Below is a small trained network, with its code and all its weights. Each question gives an input and a class and asks what happens when units are switched off, that is, made to give their printed mean instead of their output.

import numpy as np


def w(rows, s, z=0):
    codes = np.array(rows[::2]) - 128.0
    scale = np.full(codes.shape[1], s)
    scale[-1] = z or s
    return codes * scale


def norm(h):
    return h / np.sqrt((h * h).mean(-1, keepdims=True) + 1e-5)


def f(y):
    return np.maximum(y, 0)


def log_softmax(a):
    a = a - a.max(-1, keepdims=True)
    return a - np.log(np.exp(a).sum(-1, keepdims=True))


def net(x, mask):
    res = np.array(x, float).reshape(1, 8) / 4 @ E
    u = 0
    for l in range(2):
        y = f(norm(res) @ A[l][:, :-1].T + A[l][:, -1])
        res = res + np.where(mask[u : u + 6], y, B[l][:, -1]) @ B[l][:, :-1]
        u += 6
    return log_softmax(norm(res)[-1] @ U[:, :-1].T + U[:, -1])


A, B = {}, {}
E = w([
[57,9,143,101],'x0',
[130,132,220,200],'x1',
[98,118,86,222],'x2',
[65,172,148,103],'x3',
[130,131,128,127],'x4',
[124,130,126,130],'x5',
[130,129,130,130],'x6',
[126,128,130,128],'x7',
],0.012)
A[0] = w([
[117,113,179,201,40],'0.n1',
[81,113,64,233,14],'0.n2',
[66,68,104,131,67],'0.n3',
[3,190,106,136,2],'0.n4',
[111,130,36,129,58],'0.n5',
[234,37,62,187,86],'0.n6',
],0.019,0.0059)
B[0] = w([
[100,188,128,207,183],'0.n1',
[252,82,133,63,217],'0.n2',
[65,60,109,127,205],'0.n3',
[105,214,184,49,191],'0.n4',
[100,139,85,170,198],'0.n5',
[68,185,169,80,254],'0.n6',
],0.029,0.009)
A[1] = w([
[137,214,103,101,52],'1.n1',
[121,163,187,23,72],'1.n2',
[148,112,39,195,5],'1.n3',
[185,214,58,139,10],'1.n4',
[65,189,83,82,94],'1.n5',
[107,133,1,64,110],'1.n6',
],0.02,0.0031)
B[1] = w([
[48,74,154,142,208],'1.n1',
[238,76,119,140,252],'1.n2',
[44,205,229,101,132],'1.n3',
[59,7,42,96,181],'1.n4',
[76,193,227,107,215],'1.n5',
[197,187,75,243,192],'1.n6',
],0.018,0.017)
U = w([
[132,165,179,12,137],'0',
[244,53,53,115,112],'1',
[84,206,78,218,114],'2',
[9,27,76,53,1],'3',
[131,119,108,91,206],'4',
[123,119,100,92,185],'5',
],0.011,0.0054)

Each question gives the input, the list of numbers given to net, and the class t.
The units are the neurons (one row each of A and B). Each row of codes is followed by its name. A weight is (code - 128) times the scale printed after its matrix; where a second scale follows, it is the last column's (A, B and U).
mask holds one flag per neuron, layer by layer. A switched-off neuron (its flag False) gives its mean, the last column of its row in B, instead of its output. The means were averaged over made-up inputs and are rounded, as every weight is.
A unit's drop is (log p(t) with every unit on - log p(t) with that unit switched off) / (log p(t) with every unit on - log p(t) with every unit switched off).
The circuit of an input: a set's keep is (log p(t) with only the set's units on - log p(t) with every unit switched off) / (log p(t) with every unit on - log p(t) with every unit switched off). Starting from all 12 units, units are removed one at a time, each time the one whose removal leaves the highest keep (on an exact tie, the one counted first), for as long as the keep stays at least 0.8.
units of the circuit, in order: the units of the circuit, biggest drop first
k most important neurons: the k neurons with the biggest drops, biggest first
top k neurons in layer l: the k neurons of layer l with the biggest drops, biggest first
input [2,3,8,-7,-2,-3,-4,-1], class 1: units of the circuit, in order : 0.n2
input [-8,-4,-7,-5,4,6,-6,8], class 3: units of the circuit, in order : 1.n4, 1.n1
input [-7,2,6,4,-8,1,3,-4], class 3: units of the circuit, in order : 1.n4, 1.n6
input [8,-8,-3,7,-6,-4,4,7], class 2: top 2 neurons in layer 1 : 1.n6, 1.n4
input [-5,-6,8,7,-6,4,-8,0], class 1: 2 most important neurons : 0.n2, 0.n6
input [-2,6,0,4,8,2,-3,3], class 2: 4 most important neurons : 0.n1, 0.n6, 0.n2, 1.n5
input [6,-3,2,-8,2,6,5,-6], class 0: 4 most important neurons : 0.n6, 1.n4, 1.n1, 1.n5
input [-5,5,2,-7,-5,5,2,6], class 0: 2 most important neurons : 0.n6, 1.n6
input [6,8,-5,-5,-4,6,4,-1], class 2: units of the circuit, in order : 0.n1, 0.n2
input [-5,2,4,2,-6,3,2,1], class 3: 3 most important neurons : 1.n4, 1.n6, 0.n1
input [-8,1,-3,-7,3,-3,-8,8], class 3: top 2 neurons in layer 1 : 1.n1, 1.n4
input [5,-4,2,-7,-5,0,-3,0], class 0: top 2 neurons in layer 0 : 0.n6, 0.n1
input [-8,-1,6,6,0,-4,4,-7], class 3: 4 most important neurons : 1.n4, 0.n6, 1.n1, 1.n6
input [7,8,0,-2,6,7,8,4], class 2: units of the circuit, in order : 0.n1
input [-7,-4,-2,-5,-3,7,6,-7], class 3: 2 most important neurons : 1.n4, 0.n3
input [-6,5,7,-8,-2,-6,-1,-8], class 0: top 3 neurons in layer 0 : 0.n6, 0.n5, 0.n1
input [4,6,8,3,-1,6,-4,-7], class 1: top 2 neurons in layer 1 : 1.n5, 1.n1
input [-4,-5,1,2,8,-3,3,-2], class 2: 3 most important neurons : 1.n6, 0.n5, 0.n2
input [3,6,1,5,-2,4,5,-4], class 2: top 3 neurons in layer 0 : 0.n1, 0.n6, 0.n2
input [-1,-5,-2,-2,6,-4,4,8], class 2: 2 most important neurons : 1.n6, 0.n2
input [-1,-5,-8,1,6,3,2,4], class 1: 2 most important neurons : 0.n6, 0.n5
input [-7,6,-6,2,-5,-6,-2,5], class 3: top 3 neurons in layer 1 : 1.n6, 1.n4, 1.n1
